Below is a small trained network, with its code and all its weights. Each question gives an input and a class and asks what happens when units are switched off, that is, made to give their printed mean instead of their output.

import numpy as np


def w(rows, s, z=0):
    codes = np.array(rows[::2]) - 128.0
    scale = np.full(codes.shape[1], s)
    scale[-1] = z or s
    return codes * scale


def norm(h):
    return h / np.sqrt((h * h).mean(-1, keepdims=True) + 1e-5)


def f(y):
    return y / 2 * (1 + np.tanh(0.7978845608 * (y + 0.044715 * y**3)))


def log_softmax(a):
    a = a - a.max(-1, keepdims=True)
    return a - np.log(np.exp(a).sum(-1, keepdims=True))


def net(x, mask):
    res = np.array(x, float).reshape(1, 3) / 4 @ E
    u = 0
    for l in range(4):
        y = f(norm(res) @ A[l][:, :-1].T + A[l][:, -1])
        res = res + np.where(mask[u : u + 7], y, B[l][:, -1]) @ B[l][:, :-1]
        u += 7
    return log_softmax(norm(res)[-1] @ U[:, :-1].T + U[:, -1])


A, B = {}, {}
E = w([
[208,114,35,133,127,166,197,115,68,150],'x0',
[151,251,117,134,119,182,69,120,104,159],'x1',
[169,118,121,132,131,199,128,115,91,91],'x2',
],0.016)
A[0] = w([
[92,228,156,128,129,82,94,129,145,138,167],'L0N1',
[76,36,170,126,128,31,154,132,151,115,3],'L0N2',
[177,61,56,129,129,91,216,126,111,133,23],'L0N3',
[136,126,128,127,133,181,111,128,121,129,107],'L0N4',
[213,165,80,126,128,253,163,126,86,109,80],'L0N5',
[176,56,91,129,128,149,186,127,111,124,145],'L0N6',
[127,56,185,129,130,182,140,130,131,84,102],'L0N7',
],0.033,0.0046)
B[0] = w([
[31,215,100,125,94,136,81,169,157,140,214],'L0N1',
[153,69,213,151,180,169,129,48,220,114,240],'L0N2',
[158,162,20,103,86,8,129,184,81,73,232],'L0N3',
[167,83,170,125,59,123,123,140,109,84,156],'L0N4',
[230,92,144,193,114,184,131,136,173,148,252],'L0N5',
[4,159,131,101,169,166,177,169,84,251,222],'L0N6',
[103,103,112,91,129,152,50,77,53,93,188],'L0N7',
],0.032,0.038)
A[1] = w([
[214,89,236,152,153,100,183,87,220,60,63],'L1N1',
[185,150,119,124,107,74,252,174,88,131,148],'L1N2',
[231,125,143,160,114,171,156,135,149,110,161],'L1N3',
[116,113,106,162,117,128,153,75,101,161,51],'L1N4',
[238,110,200,216,153,225,165,93,180,173,4],'L1N5',
[91,110,138,118,173,131,188,78,66,164,48],'L1N6',
[177,59,189,187,163,178,208,131,220,223,27],'L1N7',
],0.029,0.0021)
B[1] = w([
[130,163,46,110,228,64,142,51,226,49,214],'L1N1',
[124,121,31,121,164,10,118,174,177,137,185],'L1N2',
[66,56,128,168,55,194,117,157,30,189,192],'L1N3',
[124,70,209,99,130,100,148,170,156,120,136],'L1N4',
[237,13,128,199,49,135,95,135,214,159,253],'L1N5',
[115,120,181,96,163,220,66,156,132,188,155],'L1N6',
[139,111,163,174,122,121,132,4,79,78,229],'L1N7',
],0.025,0.037)
A[2] = w([
[148,188,199,128,113,150,254,113,40,116,88],'L2N1',
[153,166,189,137,102,135,251,101,87,78,50],'L2N2',
[169,202,187,123,135,136,216,156,103,124,78],'L2N3',
[230,184,199,170,108,151,213,48,101,117,5],'L2N4',
[177,132,124,119,86,149,98,91,57,9,135],'L2N5',
[175,216,207,118,122,135,239,118,63,68,33],'L2N6',
[191,198,179,129,133,155,223,130,72,62,47],'L2N7',
],0.033,0.0027)
B[2] = w([
[170,105,81,165,98,74,117,128,87,173,128],'L2N1',
[188,131,141,141,129,83,186,99,151,159,125],'L2N2',
[140,99,149,129,91,198,186,103,174,161,126],'L2N3',
[82,152,157,13,137,133,139,250,60,198,250],'L2N4',
[205,140,149,145,87,20,214,104,73,84,197],'L2N5',
[158,159,163,40,122,53,88,89,128,126,128],'L2N6',
[139,128,112,125,129,87,162,94,122,109,128],'L2N7',
],0.021,0.013)
A[3] = w([
[167,163,195,95,122,160,254,134,113,132,28],'L3N1',
[98,207,167,131,124,145,197,187,108,120,3],'L3N2',
[48,233,124,128,123,151,131,153,153,176,107],'L3N3',
[130,175,90,119,129,77,234,181,77,127,109],'L3N4',
[171,111,214,141,125,148,172,93,174,110,13],'L3N5',
[199,116,146,98,143,138,127,122,137,72,75],'L3N6',
[124,165,165,131,142,175,238,134,95,129,45],'L3N7',
],0.032,0.0029)
B[3] = w([
[63,95,156,154,125,123,127,143,139,83,127],'L3N1',
[49,123,115,157,136,128,147,99,150,180,165],'L3N2',
[152,179,226,142,48,196,165,238,167,82,251],'L3N3',
[191,206,114,114,209,89,249,127,175,131,206],'L3N4',
[132,221,31,160,222,98,239,118,87,101,218],'L3N5',
[139,216,172,118,111,128,215,111,147,144,174],'L3N6',
[174,170,98,168,171,181,133,166,98,126,127],'L3N7',
],0.02,0.026)
U = w([
[61,206,175,147,57,157,111,188,176,88,209],'0',
[116,112,154,157,183,124,133,6,211,57,178],'1',
[123,136,54,100,165,50,192,209,101,172,206],'2',
[141,130,169,110,67,92,121,83,36,56,7],'3',
[57,78,164,52,196,172,92,106,64,143,3],'4',
[203,54,119,224,45,153,135,143,133,149,145],'5',
],0.015,0.0034)

Each question gives the input, the list of numbers given to net, and the class t.
The units are the neurons (one row each of A and B). Each row of codes is followed by its name. A weight is (code - 128) times the scale printed after its matrix; where a second scale follows, it is the last column's (A, B and U).
mask holds one flag per neuron, layer by layer. A switched-off neuron (its flag False) gives its mean, the last column of its row in B, instead of its output. The means were averaged over made-up inputs and are rounded, as every weight is.
A unit's drop is (log p(t) with every unit on - log p(t) with that unit switched off) / (log p(t) with every unit on - log p(t) with every unit switched off).
The circuit of an input: a set's keep is (log p(t) with only the set's units on - log p(t) with every unit switched off) / (log p(t) with every unit on - log p(t) with every unit switched off). Starting from the 12 units with the biggest drops (on a tie, the unit counted first), units are removed one at a time, each time the one whose removal leaves the highest keep (on an exact tie, the one counted first), for as long as the keep stays at least 0.8.
circuit, biggest first: the units of the circuit, biggest drop first
most important unit: the unit with the biggest drop
top k neurons: the k neurons with the biggest drops, biggest first
top k neurons in layer l: the k neurons of layer l with the biggest drops, biggest first
drop when u is switched off: that unit's drop, to one decimal
input [1,-2,5], class 2: most important unit => L0N2
input [0,-8,1], class 4: circuit, biggest first => L0N6, L0N7
input [-5,-1,6], class 3: top 2 neurons => L0N7, L0N6
input [-3,0,-2], class 1: top 4 neurons => L0N2, L0N3, L0N6, L0N7
input [4,-7,-7], class 2: top 3 neurons => L0N3, L0N5, L0N6
input [-7,2,-6], class 0: top 2 neurons => L0N1, L0N5
input [-6,1,-4], class 0: top 2 neurons => L0N1, L0N5
input [0,1,-5], class 0: top 2 neurons in layer 0 => L0N1, L0N5
input [-3,-5,6], class 4: top 3 neurons in layer 0 => L0N7, L0N5, L0N6
input [8,-4,8], class 2: top 2 neurons => L0N3, L0N2
input [3,1,-8], class 0: top 2 neurons => L1N7, L0N1
input [-7,4,8], class 0: top 4 neurons in layer 0 => L0N2, L0N1, L0N3, L0N5
input [-3,1,-6], class 0: top 2 neurons => L0N1, L0N5
input [-5,1,6], class 3: top 2 neurons => L0N6, L2N5
input [-4,1,-1], class 0: circuit, biggest first => L0N1
input [-5,-3,-7], class 1: drop when L0N2 is switched off => 0.9
input [-6,-2,-6], class 1: drop when L0N2 is switched off => 3.1
input [0,-6,-2], class 1: drop when L0N2 is switched off => 3.4
